Below are the code and all the weights of a small trained network. Each question names an input and a class and asks about switching units off, where a switched-off unit gives its printed mean instead of its output.

import numpy as np


def w(rows, s, z=0):
    codes = np.array(rows[::2]) - 128.0
    scale = np.full(codes.shape[1], s)
    scale[-1] = z or s
    return codes * scale


def norm(h):
    return h / np.sqrt((h * h).mean(-1, keepdims=True) + 1e-5)


def f(y):
    return y / 2 * (1 + np.tanh(0.7978845608 * (y + 0.044715 * y**3)))


def log_softmax(a):
    a = a - a.max(-1, keepdims=True)
    return a - np.log(np.exp(a).sum(-1, keepdims=True))


def net(x, mask):
    res = np.array(x, float).reshape(1, 8) / 4 @ E
    u = 0
    for l in range(3):
        y = f(norm(res) @ A[l][:, :-1].T + A[l][:, -1])
        res = res + np.where(mask[u : u + 5], y, B[l][:, -1]) @ B[l][:, :-1]
        u += 5
    return log_softmax(norm(res)[-1] @ U[:, :-1].T + U[:, -1])


A, B = {}, {}
E = w([
[177,156,101,135,117,104,98,55],'x0',
[156,176,138,143,148,86,86,66],'x1',
[97,154,92,82,130,77,93,114],'x2',
[125,97,84,124,62,127,125,167],'x3',
[62,250,212,132,147,149,132,165],'x4',
[178,38,134,179,84,129,67,140],'x5',
[108,102,107,67,133,151,169,155],'x6',
[142,87,155,126,182,132,161,39],'x7',
],0.0022)
A[0] = w([
[151,199,147,128,225,120,95,10,117],'0.n1',
[80,146,161,105,132,104,137,213,176],'0.n2',
[31,242,205,173,42,80,178,198,99],'0.n3',
[188,217,90,16,162,74,191,72,13],'0.n4',
[88,41,34,59,78,252,138,197,6],'0.n5',
],0.0026,0.0014)
B[0] = w([
[88,114,77,91,157,105,222,224,232],'0.n1',
[129,165,73,138,10,161,128,46,199],'0.n2',
[93,172,119,222,184,186,26,181,254],'0.n3',
[90,157,97,129,183,36,112,109,152],'0.n4',
[2,55,118,66,72,12,97,231,187],'0.n5',
],0.003,0.0013)
A[1] = w([
[80,171,58,41,211,81,151,43,1],'1.n1',
[95,127,225,88,192,205,248,122,53],'1.n2',
[64,99,254,161,196,178,224,114,10],'1.n3',
[203,58,109,163,80,124,74,8,80],'1.n4',
[56,34,79,53,30,53,115,238,218],'1.n5',
],0.0033,0.00038)
B[1] = w([
[180,171,112,179,133,102,199,85,195],'1.n1',
[130,88,111,96,143,148,35,42,186],'1.n2',
[193,89,118,50,138,219,102,87,183],'1.n3',
[147,117,126,158,153,107,93,195,190],'1.n4',
[116,67,164,132,117,181,254,151,254],'1.n5',
],0.0049,0.0027)
A[2] = w([
[185,58,141,204,189,87,89,189,175],'2.n1',
[197,66,156,217,104,100,87,147,131],'2.n2',
[56,208,141,152,156,232,94,157,253],'2.n3',
[49,211,171,142,106,147,76,177,204],'2.n4',
[122,140,97,138,167,2,189,73,104],'2.n5',
],0.0045,0.00075)
B[2] = w([
[82,218,69,42,4,159,59,108,212],'2.n1',
[19,204,117,15,108,59,84,141,206],'2.n2',
[232,66,155,189,134,17,68,182,252],'2.n3',
[215,67,231,253,188,110,112,245,210],'2.n4',
[58,195,152,180,127,125,188,132,203],'2.n5',
],0.0039,0.0028)
U = w([
[98,242,87,191,174,65,208,45,113],'0',
[55,23,116,117,50,189,229,192,254],'1',
[63,198,53,44,12,94,2,118,58],'2',
[184,73,141,76,195,237,68,23,24],'3',
[194,141,211,255,161,89,36,226,194],'4',
],0.0072,0.00085)

Each question gives the input, the list of numbers given to net, and the class t.
The units are the neurons (one row each of A and B). Each row of codes is followed by its name. A weight is (code - 128) times the scale printed after its matrix; where a second scale follows, it is the last column's (A, B and U).
mask holds one flag per neuron, layer by layer. A switched-off neuron (its flag False) gives its mean, the last column of its row in B, instead of its output. The means were averaged over made-up inputs and are rounded, as every weight is.
A unit's drop is (log p(t) with every unit on - log p(t) with that unit switched off) / (log p(t) with every unit on - log p(t) with every unit switched off).
The circuit of an input: a set's keep is (log p(t) with only the set's units on - log p(t) with every unit switched off) / (log p(t) with every unit on - log p(t) with every unit switched off). Starting from the 12 units with the biggest drops (on a tie, the unit counted first), units are removed one at a time, each time the one whose removal leaves the highest keep (on an exact tie, the one counted first), for as long as the keep stays at least 0.8.
units of the circuit, in order: the units of the circuit, biggest drop first
most important unit: the unit with the biggest drop
top k neurons: the k neurons with the biggest drops, biggest first
k most important neurons of layer l: the k neurons of layer l with the biggest drops, biggest first
drop of u: that unit's drop, to one decimal
input [3,2,-7,-3,-5,4,-4,7], class 2: 2 most important neurons of layer 2 : 2.n1, 2.n2
input [1,1,-4,-8,2,-7,-2,2], class 3: most important unit : 1.n3
input [8,5,1,6,-7,-1,-4,5], class 2: units of the circuit, in order : 1.n4, 2.n1, 2.n2
input [5,8,4,1,5,3,-7,4], class 0: 2 most important neurons of layer 0 : 0.n1, 0.n3
input [8,-5,-4,1,-5,-1,-1,-1], class 2: units of the circuit, in order : 1.n4, 2.n1
input [-5,-6,8,7,4,-3,-1,-7], class 4: top 2 neurons : 0.n3, 2.n4
input [-6,-4,-6,0,8,7,-1,7], class 3: 2 most important neurons of layer 1 : 1.n3, 1.n2
input [6,-7,-8,-5,0,8,0,-8], class 2: units of the circuit, in order : 2.n2, 2.n1
input [-2,-7,4,0,-8,-8,-8,3], class 0: 2 most important neurons of layer 1 : 1.n1, 1.n3
input [-2,-4,3,-4,0,-6,7,3], class 3: top 3 neurons : 1.n2, 1.n3, 2.n2
input [-1,-1,-6,8,8,1,6,0], class 4: units of the circuit, in order : 0.n3, 2.n3
input [-7,2,6,-1,-7,-8,8,1], class 0: top 2 neurons : 1.n1, 0.n4
input [-1,-3,5,-8,-2,-1,3,-8], class 1: top 2 neurons : 1.n5, 0.n5
input [7,4,-3,7,-4,6,7,-2], class 2: units of the circuit, in order : 2.n2
input [-5,-6,7,-3,2,-2,-6,4], class 3: top 3 neurons : 1.n3, 1.n2, 0.n5
input [-1,-8,-3,-3,2,3,6,5], class 3: top 2 neurons : 1.n2, 1.n3
input [8,-2,8,7,6,-8,-4,-6], class 4: top 2 neurons : 2.n4, 0.n3
input [0,4,-5,-7,-1,6,-5,-8], class 2: top 2 neurons : 2.n1, 2.n2
input [-3,-6,4,1,1,6,-5,-2], class 1: drop of 1.n5 : 0.8
input [-3,4,1,-4,-4,-6,6,-6], class 0: most important neuron of layer 0 : 0.n4
input [0,1,-4,-3,8,-8,-4,0], class 4: drop of 0.n3 : 0.1
input [-1,4,1,3,-8,-2,1,-7], class 1: drop of 1.n5 : 1.3
